Below is a small trained network, with its code and all its weights. Each question gives an input and a target symbol and asks what happens when units are switched off, that is, made to give their printed mean instead of their output.

import numpy as np


def w(rows, s, z=0):
    codes = np.array(rows[::2]) - 128.0
    scale = np.full(codes.shape[1], s)
    scale[-1] = z or s
    return codes * scale


def f(y):
    return np.maximum(y, 0)


def softmax(a):
    e = np.exp(a - a.max(-1, keepdims=True))
    return e / e.sum(-1, keepdims=True)


def log_softmax(a):
    a = a - a.max(-1, keepdims=True)
    return a - np.log(np.exp(a).sum(-1, keepdims=True))


def net(x, mask):
    ids = ['αγζλξπστφω'.index(c) for c in x.split()]
    T = len(ids)
    res = E[ids] + P[:T]
    q, k, v = (res @ M[0].T for M in (Q, K, V))
    z = softmax(np.where(np.tri(T) > 0, q @ k.T / 2**0.5, -1e9)) @ v
    res = res + np.where(mask[0], z, O[0][:, -1]) @ O[0][:, :-1]
    y = f(res @ A[0][:, :-1].T + A[0][:, -1])
    res = res + np.where(mask[1:13], y, B[0][:, -1]) @ B[0][:, :-1]
    return log_softmax(res[-1] @ U[:, :-1].T + U[:, -1])


Q, K, V, O, A, B = {}, {}, {}, {}, {}, {}
E = w([
[133,233,189],'α',
[222,3,109],'γ',
[33,100,121],'ζ',
[104,151,181],'λ',
[224,209,108],'ξ',
[138,218,117],'π',
[123,175,12],'σ',
[99,135,254],'τ',
[143,119,176],'φ',
[212,60,78],'ω',
],0.0068)
P = w([
[254,155,229],'0',
[100,137,124],'1',
[118,126,45],'2',
[129,97,178],'3',
[97,131,138],'4',
[119,125,49],'5',
[137,98,180],'6',
[99,127,147],'7',
[120,126,45],'8',
[140,97,182],'9',
[107,121,155],'10',
[120,124,49],'11',
[141,94,184],'12',
[105,120,160],'13',
],0.0069)
Q[0] = w([
[35,89,4],'head 1',
[12,193,146],'head 1',
],0.021)
K[0] = w([
[5,129,15],'head 1',
[26,183,181],'head 1',
],0.022)
V[0] = w([
[17,153,101],'head 1',
[30,254,231],'head 1',
],0.0083)
O[0] = w([
[35,153,50,3],'head 1',
[1,233,181,150],'head 1',
],0.0071,0.0018)
A[0] = w([
[122,88,99,136],'neuron 1',
[137,65,34,151],'neuron 2',
[180,197,113,1],'neuron 3',
[106,77,119,171],'neuron 4',
[175,176,186,58],'neuron 5',
[139,201,72,195],'neuron 6',
[177,85,85,184],'neuron 7',
[186,224,36,78],'neuron 8',
[111,115,206,10],'neuron 9',
[90,132,9,66],'neuron 10',
[108,113,212,181],'neuron 11',
[185,77,157,72],'neuron 12',
],0.012,0.0043)
B[0] = w([
[99,112,155,174],'neuron 1',
[150,56,217,247],'neuron 2',
[148,80,233,141],'neuron 3',
[99,99,105,180],'neuron 4',
[81,47,93,208],'neuron 5',
[48,141,82,210],'neuron 6',
[32,157,132,253],'neuron 7',
[185,232,180,179],'neuron 8',
[28,94,82,170],'neuron 9',
[251,89,63,196],'neuron 10',
[205,152,168,251],'neuron 11',
[188,177,60,227],'neuron 12',
],0.025,0.005)
U = w([
[37,67,161,49],'α',
[69,131,1,225],'γ',
[148,200,213,250],'ζ',
[125,37,98,31],'λ',
[234,142,170,64],'ξ',
[153,108,226,22],'π',
[43,214,93,176],'σ',
[13,104,97,223],'τ',
[153,173,159,245],'φ',
[199,207,65,96],'ω',
],0.0073,0.0023)

Each question gives the input, a string of symbols that net reads in full, and the target symbol t.
The units are the heads (2 rows each of Q, K, V and O) and the neurons (one row each of A and B). Each row of codes is followed by its name. A weight is (code - 128) times the scale printed after its matrix; where a second scale follows, it is the last column's (O, A, B and U).
mask holds one flag per unit, heads first, then neurons. A switched-off unit (its flag False) gives its mean, the last column of its rows in O or B, instead of its output. The means were averaged over made-up inputs and are rounded, as every weight is.
A unit's drop is (log p(t) with every unit on - log p(t) with that unit switched off) / (log p(t) with every unit on - log p(t) with every unit switched off).
The circuit of an input: a set's keep is (log p(t) with only the set's units on - log p(t) with every unit switched off) / (log p(t) with every unit on - log p(t) with every unit switched off). Starting from the 12 units with the biggest drops (on a tie, the unit counted first), units are removed one at a time, each time the one whose removal leaves the highest keep (on an exact tie, the one counted first), for as long as the keep stays at least 0.8.
circuit, biggest first: the units of the circuit, biggest drop first
k most important neurons: the k neurons with the biggest drops, biggest first
drop when u is switched off: that unit's drop, to one decimal
input ω λ ω π ξ ζ λ, target ω: 2 most important neurons -> (neuron 12; neuron 2)
input σ ζ α π σ π ζ ζ, target γ: circuit, biggest first -> (neuron 2)
input γ λ ζ ξ τ ξ τ, target γ: circuit, biggest first -> (head 1; neuron 5; neuron 9; neuron 12)
input α ω ω α τ σ π ξ σ, target ξ: circuit, biggest first -> (neuron 10; neuron 2)
input α φ λ ζ γ λ λ ζ ζ α σ, target ω: circuit, biggest first -> (neuron 10; head 1)
input ξ ζ α ω ξ λ τ σ α, target σ: 3 most important neurons -> (neuron 6; neuron 2; neuron 11)
input ξ ω ξ α ζ τ ω σ, target ω: 4 most important neurons -> (neuron 10; neuron 8; neuron 7; neuron 5)
input ζ ζ ξ φ τ ξ, target ζ: circuit, biggest first -> (neuron 8; neuron 12)
input π ζ ω α ζ λ, target γ: circuit, biggest first -> (head 1; neuron 2; neuron 10)
input α λ ω σ π, target σ: 2 most important neurons -> (neuron 2; neuron 6)
input α ξ ζ φ φ π, target ω: 3 most important neurons -> (neuron 10; neuron 8; neuron 6)
input ζ α α ζ ω λ, target γ: 4 most important neurons -> (neuron 2; neuron 11; neuron 8; neuron 6)
input α λ σ ξ ξ ξ ξ ζ φ σ φ γ, target α: drop when neuron 2 is switched off -> 2.0
input γ π α ξ ω π σ ζ ξ ζ σ π π, target γ: drop when neuron 11 is switched off -> 0.1
input γ ζ γ ξ, target γ: drop when neuron 11 is switched off -> 0.4
input ζ ζ α ζ ω, target α: most important neuron -> (neuron 7)
